(in the rows, 128 means zero)
Each row is followed by its class.
[126 133 134 123 139 110 103 126  66  93 188 123 122   4 114 102  89 128
 171 124 118 125 136 118  29 106 159 108 136 160 131 141 138 113 105 169
 147 134 116 125 143 106 156 139 114 125  82 146 169 150 112 123 107 147
 129 252 135 120 149 127 131  98 133 115 121 110 144 138 131  90 116 126
 135 147 232 114 138] => Vuze
[165 113 216 135 140  96  83 127  47 126 140 124 110  48 127 115  73 129
 186 129 126 126 142  93  56  47 132 126 130 178 130 128 131  87 122 168
 160 133 135 121 148 101 147 134 121 127 114 117 184 156 124 144 123 140
 130 252 135 127 171 121 142 111 121 135 131 117 131 154 145  85 142 103
 170 232 204 122 115] => tomiz
[119 140 164 113 122 116 114 120  78 127 185 123 128   4 119 109 108 133
 173 128 133 128 135 108  88  95 170 132 129 114 130 129 141 112 110 149
 168 133 127 121 124 139 136 127 117 131  61 132 132 130 107 117 115 142
 139 176 121 122 137 134 122 101 138 113 122 125 124 133 144 156 110 123
 137 134 200 115 139] => Vuze
[182 111 176 161 150  95  89 128 103  77 124 128 106 106 137 125  68 127
 125 128 131 121 171 146  95 108  92 113 118 200 131 140 137 153 124 139
 131 119 102 130 139  92 167 141 128 125 158 123 220 158 161 157 139 130
 136 252 147 124 103 129 150 136 112 137 126 120 120 114 106  62 135 138
 174 229 185 125 145] => tomiz
[151 110 161 134 135 112 105 130 115 102 125 132 122 121 126 107  80 131
 157 132 114 128 145 105  77  90 116 131 125 175 129 139 133 130 124 160
 117 132 153 119 135  93 154 132 128 120 135 139 176 136 131 130 134 139
 134 252 150 123 157 127 142 116  95 122 134 120 121 131 117  56 138 111
 151 193 153 121 113] => tomiz
[120 117 139 144 127 130 102 121 128  99 121 135 122 167 123 129 102 126
 114 127 123 130 137 143 105 130 122 131 126 161 131 130 130 139 132 143
 122 124 146 119 134 106 148 138 121 135 144 133 174 141 141 135 129 141
 126 241 136 133 157 115 136 137 112 126 127 125 126 149 132  95 134 121
 145 147 171 127 118] => tomiz
[149 111 115 138 128 138 120 127 141  56 110 128 112 195 127 135 105 110
  74 141 115 128 141 152  51 150   4 138 106 172 123 129 154 163 144 124
  93 126 110 129 131  97 139 142 134 132 186 158 198 149 158 116 137 127
 124 190 153 133 120 127 133 151 115 122 131 129 115 128 110  59 137 155
 184 121 148 129 123] => vobu
[146 121 158 160 121 119 131 129 130 143 138 126 125 169 125 112 109 140
 134 121 121 125 134 124 207 110 145 132 125 132 129 129 134 116 132 127
 146 121 176 124 131 134 132 129 129 128 122 123 133 118 114 123 121 138
 133 133 123 124 135 112 131 127 106 130 128 136 133 120 135 151 122 100
 132 112 100 126 122] => Vuze
[137 124 151 111 132 112 110 137  58 167 131 128 112 104 125 114 134 130
 173 143 118 127 127 101 104  82 106 143 126 129 134 125 124 111 130 145
 144 138 150 131 130 124 135 129 123 137 143 123 116 149 110 139 131 129
 129 213 150 127 157 129 134 114 110 141 131 125 120 130 145  87 130 108
 148 192  99 126 120] => tomiz
[153 114 127 121 128 111 105 121  87 117 140 128 130 131 132 108 105 127
 142 131 122 121 137 112 102 102 101 136 133 160 124 139 126 125 136 143
 124 122 156 112 135 117 135 133 122 125 165 112 155 139 130 136 122 141
 137 222 163 125 143 139 139 116 105 131 133 108 110 125 126  55 131 128
 170 184 113 122 127] => tomiz
[168 128 112 122 144 116 126 128 104  70 138 118 122 186 133 118  99 123
  82 135 127 120 146 144 122 148  94 153 113 147 124 132 130 151 144 112
 107 109  91 136 133 111 140 138 131 131 190 147 170 137 150 154 130 145
 125  91 164 140  81 142 139 150 101 122 133 123 114 112  97  64 119 146
 217 120  84 130 132] => Vuze
[118 130  55  98 125 152 141 131 172  91 106 130 121 170 131 134 161 113
  73 137 122 125 123 130  91 140  68 131 121 124 124 130 130 159 152  90
  77 122 103 147 112 120 110 132 138 130 182 131 122 129 142 113 150 115
 127  32 160 132 105 123 133 149 129 132 121 129 114 124 118  76 114 175
 154 160  71 127 154] => vobu
[113 128 156 109 136 123 120 129 125 105 102 130 108  51 139 134 131 114
 132 126 107 130 133 104   4 109 108 138 118 140 128 129 131 153 125 141
  88 126  82 133 120 107 149 138 128 124 123 148 136 133 122 122 140 115
 127 213 143 133 125 128 130 136 140 124 128 127 124 133 113  86 131 150
 160 171 174 132 125] => zirub
[140 121  65 137 116 142 143 134 161  83 116 131 123 209 129 131 135 119
  66 132 116 123 138 147  90 168  87 126 124 133 126 132 128 149 140 125
  86 114 117 124 124 113 124 133 124 121 173 157 146 135 145 120 131 127
 127  79 145 136 125 125 130 148 123 121 118 127 113 122 114  79 126 141
 141  67 110 132 104] => vobu
[161 119 155 138 130 108  82 126  96 122 114 136 122 110 134 124  87 128
 166 120 117 124 132 126  85 118 135 119 135 193 118 150 131 123 116 170
 142 126 131 123 145 102 159 140 129 128 130 122 178 146 135 141 117 140
 128 252 129 122 146 131 143 115 118 126 120 113 121 133 122  68 150 112
 118 180 182 127 120] => tomiz
[146 125 124 142 126 132 117 125 147  83 111 131 119 156 132 134 109 107
  96 138 120 130 143 144  71 145  97 131 124 153 129 130 127 160 132 129
 105 117  93 125 133  99 136 140 127 129 156 138 175 149 146 131 130 129
 131 187 143 126 122 133 137 139 126 120 131 129 124 130 117  80 135 146
 140 169 156 137 128] => vobu
[184 122 196 151 144 107 112 127  97  79 140 114 118 138 134 124  88 132
 114 130 141 126 143 156 158 131 124 154 119 152 130 124 138 137 136 137
 151 118  97 126 134 104 151 132 129 112 123 121 173 135 156 147 127 148
 130 167 123 136  88 132 140 142 121 125 109 131 136 107 104 141 123 107
 186  95 159 128 116] => vobu
[118 139 100 134 145 108 113 132 103  61 165 129 127  13 128 115  80 121
 123 134 114 128 140 142   4 145 167 110 132 156 132 139 141 144 115 162
 122 121  79 138 137 111 150 141 120 122  93 150 178 139 118 119 120 138
 137 191 120 128 132 131 128 111 140  97 125 112 120 131 100 102 115 159
 175 136 242 125 143] => Vuze
[125 127 223 131 145 127 113 128 113  97  93 139 112  80 131 145 131 124
 145 134 118 134 136 135  40 131 144 145 123 143 129 124 139 142 112 159
 121 128  68 123 126 116 161 134 126 120  82 146 151 138 123 132 138 126
 127 235 114 152 112 129 126 135 157 127 126 141 139 146 115 154 140 119
 128  96 232 123 106] => zirub
[178 121 137 146 130 123 112 126  66 121 162 118 124 219 126 115 107 132
 117 120 145 117 141 172 184 144 104 167 125 150 118 130 134 116 132 131
 157 123 156 128 138 108 140 147 128 130 176 123 170 161 142 140 115 151
 128 151 145 130 114 124 112 127 109 125 129 124 126 126 135 104 137 106
 179  98 106 135 126] => tomiz
[135 111 153 100 146  91  99 135  94  95 131 118 113   4 132 113  84 111
 160 131 114 132 141  77   4  77 101 122 123 161 122 139 133 145 130 148
 119 129  99 139 129 103 149 137 124 130 129 140 169 147 120 138 137 126
 131 252 161 128 138 127 146 108 123 134 128 113 121 132 117  31 127 146
 176 252 187 120 137] => tomiz
[125 130 173 138 139 128 117 135 117 100  96 130 106  37 129 151 133 115
 131 132 118 123 134 133  24 119 124 128 131 147 137 119 128 150 128 137
 122 128  51 130 134 103 147 143 137 121 111 134 165 145 125 136 138 114
 123 197 113 134 108 126 132 137 161 125 124 129 139 139 127 128 136 146
 132 149 239 120 123] => zirub
